Each row comes from the steps of one path. Every step used is in the known rows, and no mark comes twice. Write the path behind each row, first mark first.
Known rows:
vala mige suga lepid sovo: [ 0.03 -0.02 -0.02  0.31 -0.08  0.02 -0.03 -0.02  0.04 -0.03 -0.01  0.09
  0.18  0.24  0.03 -0.01  0.00 -0.12 -0.05]
gesog tinefe lepid sovo mige vala suga: [ 0.12  0.02 -0.06  0.29  0.06  0.05 -0.03 -0.60  0.09  0.02  0.00  0.02
  0.17  0.20  0.04  0.11  0.09 -0.14  0.06]
lepid sovo: [-0.07  0.07  0.00  0.14  0.03  0.04 -0.04 -0.14  0.04  0.03  0.03 -0.02
  0.06  0.02 -0.02  0.02  0.02 -0.05 -0.03]
mige lepid: [-0.07 -0.03 -0.04 -0.12  0.03  0.13 -0.04 -0.14  0.01  0.01 -0.12  0.02
  0.10  0.02 -0.02 -0.02 -0.03 -0.10 -0.08]
gesog tinefe: [ 0.03 -0.08 -0.06  0.06  0.01  0.02  0.03 -0.16  0.04 -0.01  0.01  0.02
  0.03 -0.09  0.10  0.01 -0.01  0.07  0.03]
tinefe lepid: [-0.04  0.01 -0.01  0.05  0.01 -0.04  0.01  0.05  0.02 -0.01 -0.06  0.05
  0.01 -0.20 -0.02  0.03  0.03 -0.09  0.03]
suga gesog tinefe lepid: [-0.02 -0.06 -0.09  0.03  0.06  0.01  0.04  0.08  0.04 -0.03 -0.09  0.09
  0.00 -0.26  0.09  0.00  0.04 -0.12  0.03]
mige vala suga: [ 0.17  0.02 -0.03 -0.02  0.00  0.05  0.02 -0.22  0.04  0.01  0.02 -0.01
  0.06  0.38  0.02  0.01  0.01  0.03  0.02]
gesog tinefe lepid sovo mige suga vala: [ 0.04  0.01 -0.03  0.29  0.07 -0.06  0.01  0.06  0.09 -0.02  0.03  0.00
  0.14 -0.03  0.09  0.04  0.05 -0.22  0.06]
lepid sovo mige vala suga: [ 0.13  0.08  0.01  0.18  0.05  0.07 -0.07 -0.50  0.04  0.03  0.05 -0.04
  0.14  0.50 -0.04  0.07  0.06 -0.13 -0.01]
vala suga gesog tinefe lepid sovo mige: [ 0.12  0.00 -0.07  0.30  0.07  0.05 -0.07 -0.34  0.06  0.02 -0.08  0.02
  0.05  0.00  0.05  0.08  0.11 -0.20  0.00]
lepid sovo mige: [-0.03  0.06  0.03  0.18  0.05  0.01 -0.08 -0.30  0.00  0.02  0.02 -0.04
  0.08  0.11 -0.05  0.05  0.05 -0.16 -0.03]
mige suga gesog tinefe: [ 0.08 -0.05 -0.08 -0.01  0.04  0.00  0.06  0.22  0.02 -0.05  0.04  0.05
  0.01  0.10  0.13 -0.02 -0.03 -0.04  0.00]
lepid sovo mige vala: [-0.04  0.09  0.03  0.10  0.09  0.03 -0.05 -0.38  0.02  0.00  0.05 -0.01
  0.17  0.35 -0.04  0.05  0.04 -0.22 -0.02]
tinefe lepid sovo mige vala: [-0.08  0.10  0.01  0.15  0.09  0.00 -0.04 -0.32  0.04  0.00  0.00  0.04
  0.16  0.14 -0.08  0.08  0.07 -0.29  0.02]
vala suga gesog tinefe lepid: [ 0.15 -0.06 -0.10  0.12  0.02  0.04  0.01 -0.05  0.06  0.00 -0.10  0.06
 -0.03 -0.12  0.10  0.02  0.06 -0.03  0.03]
vala suga mige lepid: [ 0.18 -0.06 -0.03  0.14 -0.03  0.10  0.00 -0.31  0.03  0.03 -0.14  0.02
  0.06  0.28 -0.01  0.05 -0.02 -0.02 -0.13]
gesog tinefe lepid sovo mige: [-0.05 -0.01 -0.04  0.29  0.07 -0.01 -0.06 -0.40  0.06  0.01 -0.02  0.02
  0.11 -0.17  0.03  0.10  0.08 -0.17  0.03]
mige suga lepid: [ 0.06 -0.04 -0.03  0.03 -0.06 -0.06  0.04  0.27  0.02 -0.04 -0.04  0.04
  0.08  0.08  0.02 -0.07 -0.05 -0.06 -0.01]

Write each row's path:
[ 0.20 -0.05 -0.10 -0.01  0.05  0.09  0.06 -0.17  0.06 -0.01 -0.01  0.04
  0.06  0.32  0.14 -0.01  0.01 -0.01  0.01]
mige vala suga gesog tinefe
[-0.05  0.00 -0.06  0.23  0.11  0.02 -0.05 -0.20  0.04 -0.01 -0.07  0.06
  0.07 -0.16  0.03  0.06  0.09 -0.27 -0.01]
suga gesog tinefe lepid sovo mige
[ 0.19 -0.04 -0.07  0.09  0.07  0.03  0.01 -0.26  0.04 -0.03 -0.08  0.07
  0.09  0.22  0.06  0.05  0.09 -0.20  0.04]
sovo mige vala suga gesog tinefe lepid
[ 0.14 -0.01  0.00  0.31 -0.03  0.03 -0.10 -0.34  0.04  0.04 -0.10 -0.04
  0.12  0.17 -0.04 -0.01  0.07 -0.13 -0.05]
vala suga lepid sovo mige
[ 0.11  0.03 -0.05  0.17  0.00  0.08 -0.02 -0.26  0.09  0.02 -0.07  0.01
  0.18  0.31  0.01 -0.04  0.01 -0.07 -0.03]
mige vala suga lepid sovo
[ 0.03  0.08  0.03  0.17  0.03 -0.04 -0.06 -0.11  0.00  0.00  0.11 -0.03
  0.09  0.29 -0.03  0.06  0.02 -0.18 -0.01]
lepid sovo mige suga
[ 0.09 -0.02 -0.01  0.07 -0.04  0.03  0.01  0.22 -0.03 -0.07  0.03  0.12
  0.03  0.33  0.04  0.00  0.01 -0.13 -0.03]
vala mige suga gesog
[ 0.09 -0.09 -0.02  0.17 -0.12 -0.02  0.02  0.13  0.01 -0.07 -0.03  0.11
  0.13  0.22  0.03 -0.03 -0.01 -0.08 -0.01]
vala mige suga lepid
[-0.07  0.08  0.02  0.23  0.06 -0.02 -0.08 -0.24  0.02  0.02 -0.02  0.01
  0.09 -0.10 -0.07  0.08  0.09 -0.24  0.00]
tinefe lepid sovo mige
[ 0.07 -0.05  0.02  0.14 -0.04  0.05  0.01  0.14  0.02 -0.02 -0.05  0.06
  0.06  0.13  0.08 -0.04  0.05 -0.04  0.01]
suga vala mige
[-0.01 -0.09 -0.02  0.01 -0.01  0.18 -0.02  0.02  0.03 -0.02 -0.16  0.07
  0.15  0.16  0.06 -0.05  0.02 -0.15 -0.07]
suga vala mige lepid
[-0.08 -0.02 -0.02  0.16  0.02  0.22 -0.07 -0.14  0.06  0.01 -0.13  0.05
  0.21  0.19  0.03 -0.03  0.03 -0.20 -0.10]
suga vala mige lepid sovo
[-0.06  0.03 -0.06  0.15  0.15  0.05 -0.01 -0.28  0.06 -0.03 -0.05  0.08
  0.16  0.05  0.05  0.06  0.07 -0.32  0.01]
suga gesog tinefe lepid sovo mige vala
[ 0.01 -0.02 -0.08  0.30  0.02  0.05  0.00 -0.02  0.06 -0.05  0.02  0.15
  0.11  0.06  0.11  0.07  0.05 -0.20  0.00]
vala mige suga gesog tinefe lepid sovo
[ 0.05  0.01 -0.05  0.18  0.08  0.01 -0.03 -0.09  0.02 -0.03  0.07  0.01
  0.08  0.21  0.08  0.03  0.02 -0.20 -0.03]
lepid sovo mige suga gesog tinefe
[ 0.20  0.02  0.01  0.03  0.01  0.03 -0.03 -0.36  0.00  0.00  0.03 -0.02
  0.08  0.48 -0.02  0.04  0.05 -0.07  0.02]
sovo mige vala suga
[-0.02 -0.07 -0.07  0.10  0.02 -0.02  0.04 -0.10  0.05 -0.01 -0.04  0.06
  0.03 -0.28  0.08  0.05  0.03 -0.02  0.07]
gesog tinefe lepid
[-0.14  0.03 -0.04  0.00  0.06  0.17 -0.07 -0.27  0.05  0.03 -0.09  0.00
  0.15  0.05 -0.03  0.00 -0.01 -0.16 -0.11]
mige lepid sovo
